Here is a tiny trained network, its code and every weight. The questions are about switching its units off for an input and a class, where a switched-off unit gives its printed mean instead of its output.

import numpy as np


def w(rows, s, z=0):
    codes = np.array(rows[::2]) - 128.0
    scale = np.full(codes.shape[1], s)
    scale[-1] = z or s
    return codes * scale


def norm(h):
    return h / np.sqrt((h * h).mean(-1, keepdims=True) + 1e-5)


def f(y):
    return np.maximum(y, 0)


def log_softmax(a):
    a = a - a.max(-1, keepdims=True)
    return a - np.log(np.exp(a).sum(-1, keepdims=True))


def net(x, mask):
    res = np.array(x, float).reshape(1, 5) / 4 @ E
    u = 0
    for l in range(2):
        y = f(norm(res) @ A[l][:, :-1].T + A[l][:, -1])
        res = res + np.where(mask[u : u + 7], y, B[l][:, -1]) @ B[l][:, :-1]
        u += 7
    return log_softmax(norm(res)[-1] @ U[:, :-1].T + U[:, -1])


A, B = {}, {}
E = w([
[36,21,182,74,249,123,75,158],'x0',
[53,229,112,249,158,175,232,69],'x1',
[34,158,95,130,151,91,130,159],'x2',
[155,100,69,65,204,46,186,14],'x3',
[95,242,84,3,95,73,92,204],'x4',
],0.0058)
A[0] = w([
[104,107,89,91,145,90,128,90,88],'0.n0',
[206,105,121,62,83,107,106,142,3],'0.n1',
[99,100,141,82,113,119,109,173,88],'0.n2',
[121,104,107,85,133,91,145,113,112],'0.n3',
[125,75,192,178,109,173,92,146,65],'0.n4',
[137,110,129,100,146,103,126,131,100],'0.n5',
[169,6,153,134,163,128,120,95,59],'0.n6',
],0.02,0.0046)
B[0] = w([
[118,150,128,126,174,57,147,139,192],'0.n0',
[230,143,134,50,71,118,136,152,244],'0.n1',
[116,143,149,158,140,158,56,100,206],'0.n2',
[130,133,111,155,168,100,147,168,189],'0.n3',
[100,149,69,121,139,110,192,203,232],'0.n4',
[103,185,97,138,79,150,153,119,172],'0.n5',
[106,4,163,138,137,168,142,19,251],'0.n6',
],0.021,0.011)
A[1] = w([
[139,154,120,89,144,125,77,190,71],'1.n0',
[87,134,135,103,124,139,7,145,3],'1.n1',
[130,208,130,167,86,135,145,64,83],'1.n2',
[128,109,208,144,114,124,100,76,48],'1.n3',
[140,122,141,124,98,99,185,115,140],'1.n4',
[137,112,142,195,149,146,145,200,56],'1.n5',
[217,120,134,59,76,108,105,139,108],'1.n6',
],0.019,0.0031)
B[1] = w([
[98,57,176,129,136,158,127,110,189],'1.n0',
[88,162,253,126,129,175,144,171,170],'1.n1',
[167,152,121,183,128,154,128,69,170],'1.n2',
[122,108,103,110,101,159,163,175,166],'1.n3',
[75,145,134,120,121,161,34,129,187],'1.n4',
[147,153,82,109,77,126,136,157,174],'1.n5',
[218,140,113,105,112,64,80,130,251],'1.n6',
],0.02,0.014)
U = w([
[86,3,116,131,144,171,175,18,251],'0',
[62,192,102,140,238,8,144,103,50],'1',
[70,169,28,155,81,162,207,213,98],'2',
[253,149,138,57,89,63,64,115,217],'3',
[59,171,253,134,130,188,111,176,95],'4',
[151,224,96,224,112,170,122,18,48],'5',
],0.012,0.0018)

Each question gives the input, the list of numbers given to net, and the class t.
The units are the neurons (one row each of A and B). Each row of codes is followed by its name. A weight is (code - 128) times the scale printed after its matrix; where a second scale follows, it is the last column's (A, B and U).
mask holds one flag per neuron, layer by layer. A switched-off neuron (its flag False) gives its mean, the last column of its row in B, instead of its output. The means were averaged over made-up inputs and are rounded, as every weight is.
A unit's drop is (log p(t) with every unit on - log p(t) with that unit switched off) / (log p(t) with every unit on - log p(t) with every unit switched off).
The circuit of an input: a set's keep is (log p(t) with only the set's units on - log p(t) with every unit switched off) / (log p(t) with every unit on - log p(t) with every unit switched off). Starting from the 12 units with the biggest drops (on a tie, the unit counted first), units are removed one at a time, each time the one whose removal leaves the highest keep (on an exact tie, the one counted first), for as long as the keep stays at least 0.8.
circuit, biggest first: the units of the circuit, biggest drop first
most important unit: the unit with the biggest drop
top k neurons: the k neurons with the biggest drops, biggest first
k most important neurons of layer l: the k neurons of layer l with the biggest drops, biggest first
drop when u is switched off: that unit's drop, to one decimal
input [-6,2,-1,-3,-2], class 5: most important unit -> 0.n1
input [-5,0,-4,-6,0], class 2: circuit, biggest first -> (0.n4; 0.n1)
input [-8,2,2,-3,5], class 5: top 3 neurons -> (0.n1; 0.n4; 1.n2)
input [-8,3,1,-7,1], class 5: top 2 neurons -> (0.n1; 1.n2)
input [-6,3,6,-1,-7], class 5: top 4 neurons -> (0.n1; 0.n6; 1.n2; 0.n4)
input [-3,7,-2,8,7], class 1: 2 most important neurons of layer 0 -> (0.n1; 0.n0)
input [0,5,-1,8,-3], class 0: 2 most important neurons of layer 0 -> (0.n4; 0.n6)
input [-8,7,7,-3,7], class 5: top 2 neurons -> (0.n1; 0.n4)
input [-6,4,7,0,-6], class 5: 2 most important neurons of layer 0 -> (0.n6; 0.n1)
input [-5,5,-8,7,-1], class 5: top 2 neurons -> (0.n1; 0.n6)
input [-1,8,-7,5,1], class 5: top 2 neurons -> (0.n1; 0.n6)
input [-7,7,-5,-5,-5], class 2: 2 most important neurons of layer 1 -> (1.n5; 1.n6)
input [-2,2,2,-4,6], class 4: top 2 neurons -> (0.n1; 1.n1)
input [-1,-2,0,-7,-1], class 2: most important unit -> 0.n4
input [-6,7,8,-6,3], class 5: top 3 neurons -> (0.n4; 1.n2; 0.n1)
input [-1,7,0,-4,6], class 5: top 4 neurons -> (0.n1; 0.n4; 0.n6; 1.n2)
input [-3,2,3,-8,4], class 4: 2 most important neurons of layer 0 -> (0.n1; 0.n4)
input [-7,-3,1,-6,-5], class 2: top 2 neurons -> (0.n4; 0.n1)
input [-8,0,7,-5,4], class 5: top 2 neurons -> (0.n1; 0.n4)
input [-3,4,-1,6,8], class 1: circuit, biggest first -> (0.n1)
input [-5,8,-4,8,-1], class 5: 2 most important neurons of layer 0 -> (0.n1; 0.n6)
input [-4,3,4,2,8], class 1: drop when 0.n2 is switched off -> 0.4
input [8,-6,-2,-3,-4], class 0: drop when 0.n6 is switched off -> 1.5
input [4,2,8,-2,-1], class 4: drop when 0.n6 is switched off -> 0.3
